Below is a small trained network, with its code and all its weights. Each question gives an input and a class and asks what happens when units are switched off, that is, made to give their printed mean instead of their output.

import numpy as np


def w(rows, s, z=0):
    codes = np.array(rows[::2]) - 128.0
    scale = np.full(codes.shape[1], s)
    scale[-1] = z or s
    return codes * scale


def norm(h):
    return h / np.sqrt((h * h).mean(-1, keepdims=True) + 1e-5)


def f(y):
    return y / 2 * (1 + np.tanh(0.7978845608 * (y + 0.044715 * y**3)))


def log_softmax(a):
    a = a - a.max(-1, keepdims=True)
    return a - np.log(np.exp(a).sum(-1, keepdims=True))


def net(x, mask):
    res = np.array(x, float).reshape(1, 4) / 4 @ E
    u = 0
    for l in range(4):
        y = f(norm(res) @ A[l][:, :-1].T + A[l][:, -1])
        res = res + np.where(mask[u : u + 10], y, B[l][:, -1]) @ B[l][:, :-1]
        u += 10
    return log_softmax(norm(res)[-1] @ U[:, :-1].T + U[:, -1])


A, B = {}, {}
E = w([
[165,94,145,203,28,150,91,82,53],'x0',
[146,229,118,42,116,89,92,42,71],'x1',
[85,147,197,190,189,136,163,19,169],'x2',
[104,208,162,98,6,226,145,142,222],'x3',
],0.0019)
A[0] = w([
[153,82,94,146,213,84,86,119,85,89],'0.n1',
[144,50,140,206,127,145,205,185,176,33],'0.n2',
[156,100,85,148,200,82,99,117,84,70],'0.n3',
[152,68,186,197,52,149,30,87,74,87],'0.n4',
[165,129,68,90,82,115,111,250,92,88],'0.n5',
[140,126,86,89,81,122,121,209,90,47],'0.n6',
[146,121,136,127,124,124,135,133,140,104],'0.n7',
[115,197,175,109,60,236,159,118,192,174],'0.n8',
[145,61,135,186,118,133,206,177,177,3],'0.n9',
[65,150,136,59,224,91,158,174,195,85],'0.n10',
],0.0024,0.0026)
B[0] = w([
[125,129,187,109,72,69,166,141,145,154],'0.n1',
[73,186,121,133,133,121,32,135,78,127],'0.n2',
[129,127,212,98,61,80,170,145,146,132],'0.n3',
[134,172,35,165,154,107,240,148,155,150],'0.n4',
[161,100,132,131,180,137,88,31,207,150],'0.n5',
[152,115,155,132,168,169,104,58,187,102],'0.n6',
[119,140,130,134,130,142,116,135,122,111],'0.n7',
[141,88,152,136,134,2,144,129,100,254],'0.n8',
[83,173,134,121,134,158,55,134,82,96],'0.n9',
[173,155,47,200,83,137,197,114,87,170],'0.n10',
],0.0029,0.0017)
A[1] = w([
[90,200,154,102,19,220,138,138,219,81],'1.n1',
[182,188,113,60,126,100,147,36,106,117],'1.n2',
[182,122,128,128,138,126,192,112,145,99],'1.n3',
[125,118,164,137,88,164,125,88,82,2],'1.n4',
[80,194,161,96,25,222,150,136,213,46],'1.n5',
[177,26,152,200,152,141,185,185,206,96],'1.n6',
[156,88,181,184,47,154,34,68,54,105],'1.n7',
[101,150,141,46,218,121,95,174,189,99],'1.n8',
[87,148,167,53,194,131,114,148,153,54],'1.n9',
[53,154,218,189,193,188,175,4,150,84],'1.n10',
],0.0027,0.0032)
B[1] = w([
[190,72,205,117,173,19,173,168,69,178],'1.n1',
[60,165,170,200,146,187,81,200,108,248],'1.n2',
[95,110,127,144,122,119,114,141,136,124],'1.n3',
[185,128,81,97,223,171,159,233,90,25],'1.n4',
[204,45,178,126,189,36,159,183,56,142],'1.n5',
[99,227,163,101,135,135,94,109,72,228],'1.n6',
[144,202,62,131,167,116,220,173,153,164],'1.n7',
[168,161,86,206,97,136,181,98,96,150],'1.n8',
[197,130,82,191,125,164,151,149,74,71],'1.n9',
[254,91,78,106,149,155,34,117,207,218],'1.n10',
],0.0031,0.0012)
A[2] = w([
[142,170,148,116,76,241,151,145,177,96],'2.n1',
[107,117,129,124,94,118,127,120,122,111],'2.n2',
[124,119,99,145,149,140,106,123,104,119],'2.n3',
[139,123,149,150,100,143,120,128,111,108],'2.n4',
[100,161,102,41,247,127,194,193,199,23],'2.n5',
[194,79,37,31,86,160,68,226,95,65],'2.n6',
[92,3,160,198,170,213,152,233,160,52],'2.n7',
[224,66,100,81,155,182,85,155,140,73],'2.n8',
[130,40,134,112,225,52,144,97,39,32],'2.n9',
[193,69,124,178,71,201,164,95,48,7],'2.n10',
],0.003,0.002)
B[2] = w([
[125,99,133,118,162,72,131,137,100,91],'2.n1',
[115,125,124,118,169,128,141,130,147,121],'2.n2',
[134,152,148,117,95,132,141,139,146,112],'2.n3',
[121,151,107,108,174,97,135,137,148,102],'2.n4',
[179,154,103,219,40,141,145,103,73,154],'2.n5',
[164,130,174,213,195,157,105,26,200,204],'2.n6',
[94,254,136,88,148,130,62,109,65,230],'2.n7',
[124,138,157,153,140,131,115,37,143,43],'2.n8',
[176,120,209,101,56,100,154,183,144,211],'2.n9',
[157,217,95,125,196,105,180,127,147,1],'2.n10',
],0.0039,0.0007)
A[3] = w([
[161,148,93,89,109,127,101,168,100,105],'3.n1',
[111,210,133,33,128,135,100,73,41,83],'3.n2',
[152,138,159,106,85,133,144,144,142,115],'3.n3',
[151,49,131,135,168,81,133,113,27,91],'3.n4',
[144,116,153,145,226,159,146,46,191,84],'3.n5',
[125,121,118,136,123,151,112,156,107,133],'3.n6',
[36,56,97,79,124,144,152,120,175,127],'3.n7',
[187,169,8,203,110,144,253,138,86,6],'3.n8',
[129,141,135,120,118,117,131,111,129,114],'3.n9',
[182,126,97,107,157,141,98,134,139,104],'3.n10',
],0.0037,0.0023)
B[3] = w([
[83,108,185,187,166,130,130,89,166,102],'3.n1',
[41,128,141,242,176,187,63,253,121,239],'3.n2',
[124,67,126,159,206,83,142,132,106,158],'3.n3',
[135,166,163,84,78,155,169,187,220,169],'3.n4',
[218,99,117,154,65,165,42,122,164,255],'3.n5',
[90,162,144,102,129,115,113,81,139,113],'3.n6',
[137,85,68,65,48,176,132,95,96,106],'3.n7',
[157,212,30,219,118,138,213,117,140,228],'3.n8',
[130,97,113,154,146,144,136,162,139,141],'3.n9',
[99,127,185,171,129,141,129,67,168,77],'3.n10',
],0.0031,0.00092)
U = w([
[167,66,236,72,110,30,188,189,120,172],'0',
[216,93,143,165,138,173,37,31,205,163],'1',
[2,194,145,168,169,164,46,193,66,150],'2',
[158,197,20,202,113,129,242,120,114,149],'3',
[70,46,53,6,73,189,140,88,99,73],'4',
[127,98,113,47,189,229,186,120,110,2],'5',
],0.0075,0.0044)

Each question gives the input, the list of numbers given to net, and the class t.
The units are the neurons (one row each of A and B). Each row of codes is followed by its name. A weight is (code - 128) times the scale printed after its matrix; where a second scale follows, it is the last column's (A, B and U).
mask holds one flag per neuron, layer by layer. A switched-off neuron (its flag False) gives its mean, the last column of its row in B, instead of its output. The means were averaged over made-up inputs and are rounded, as every weight is.
A unit's drop is (log p(t) with every unit on - log p(t) with that unit switched off) / (log p(t) with every unit on - log p(t) with every unit switched off).
The circuit of an input: a set's keep is (log p(t) with only the set's units on - log p(t) with every unit switched off) / (log p(t) with every unit on - log p(t) with every unit switched off). Starting from the 12 units with the biggest drops (on a tie, the unit counted first), units are removed one at a time, each time the one whose removal leaves the highest keep (on an exact tie, the one counted first), for as long as the keep stays at least 0.8.
units of the circuit, in order: the units of the circuit, biggest drop first
most important unit: the unit with the biggest drop
k most important neurons: the k neurons with the biggest drops, biggest first
top k neurons in layer l: the k neurons of layer l with the biggest drops, biggest first
input [-7,-1,8,-7], class 1: top 2 neurons in layer 1	1.n10, 1.n1
input [6,-7,1,8], class 0: 2 most important neurons	1.n1, 1.n2
input [-3,4,-3,1], class 2: units of the circuit, in order	3.n2
input [-5,-6,7,0], class 1: units of the circuit, in order	1.n10, 3.n5
input [-2,4,-2,1], class 2: 2 most important neurons	3.n2, 1.n10
input [-1,-8,-2,-6], class 2: 4 most important neurons	2.n7, 0.n8, 1.n1, 1.n5
input [6,-6,-6,2], class 1: units of the circuit, in order	2.n6, 0.n5
input [0,-4,-6,6], class 0: 4 most important neurons	1.n1, 1.n10, 1.n5, 0.n8
input [0,2,-3,2], class 4: 3 most important neurons	1.n10, 0.n5, 0.n8
input [-7,-5,8,8], class 0: units of the circuit, in order	1.n1, 1.n5
input [0,-6,-2,-5], class 2: 3 most important neurons	2.n7, 0.n8, 1.n1
input [-8,6,4,-1], class 3: top 2 neurons in layer 2	2.n5, 2.n7
input [6,5,3,5], class 3: 2 most important neurons	1.n7, 1.n6
input [-3,2,-8,5], class 1: units of the circuit, in order	2.n6
input [-8,-6,1,-6], class 3: 2 most important neurons	2.n5, 0.n8
input [-7,-8,-4,-2], class 2: 2 most important neurons	2.n7, 1.n7
input [-2,0,-4,3], class 1: 3 most important neurons	0.n1, 0.n3, 2.n6
input [-2,5,3,0], class 2: 2 most important neurons	2.n6, 0.n5
input [2,0,0,0], class 4: 4 most important neurons	0.n4, 1.n7, 3.n7, 0.n10
input [-2,8,0,-4], class 2: most important unit	3.n2
input [-1,-6,-5,7], class 0: 2 most important neurons	1.n1, 1.n2
input [-6,-4,-5,-5], class 3: top 4 neurons in layer 1	1.n10, 1.n1, 1.n5, 1.n2
input [-6,-5,6,-2], class 1: top 3 neurons in layer 1	1.n10, 1.n7, 1.n2
input [-1,3,8,-8], class 0: top 2 neurons in layer 2	2.n9, 2.n6
input [-6,5,-5,-5], class 3: top 4 neurons in layer 0	0.n8, 0.n2, 0.n10, 0.n9
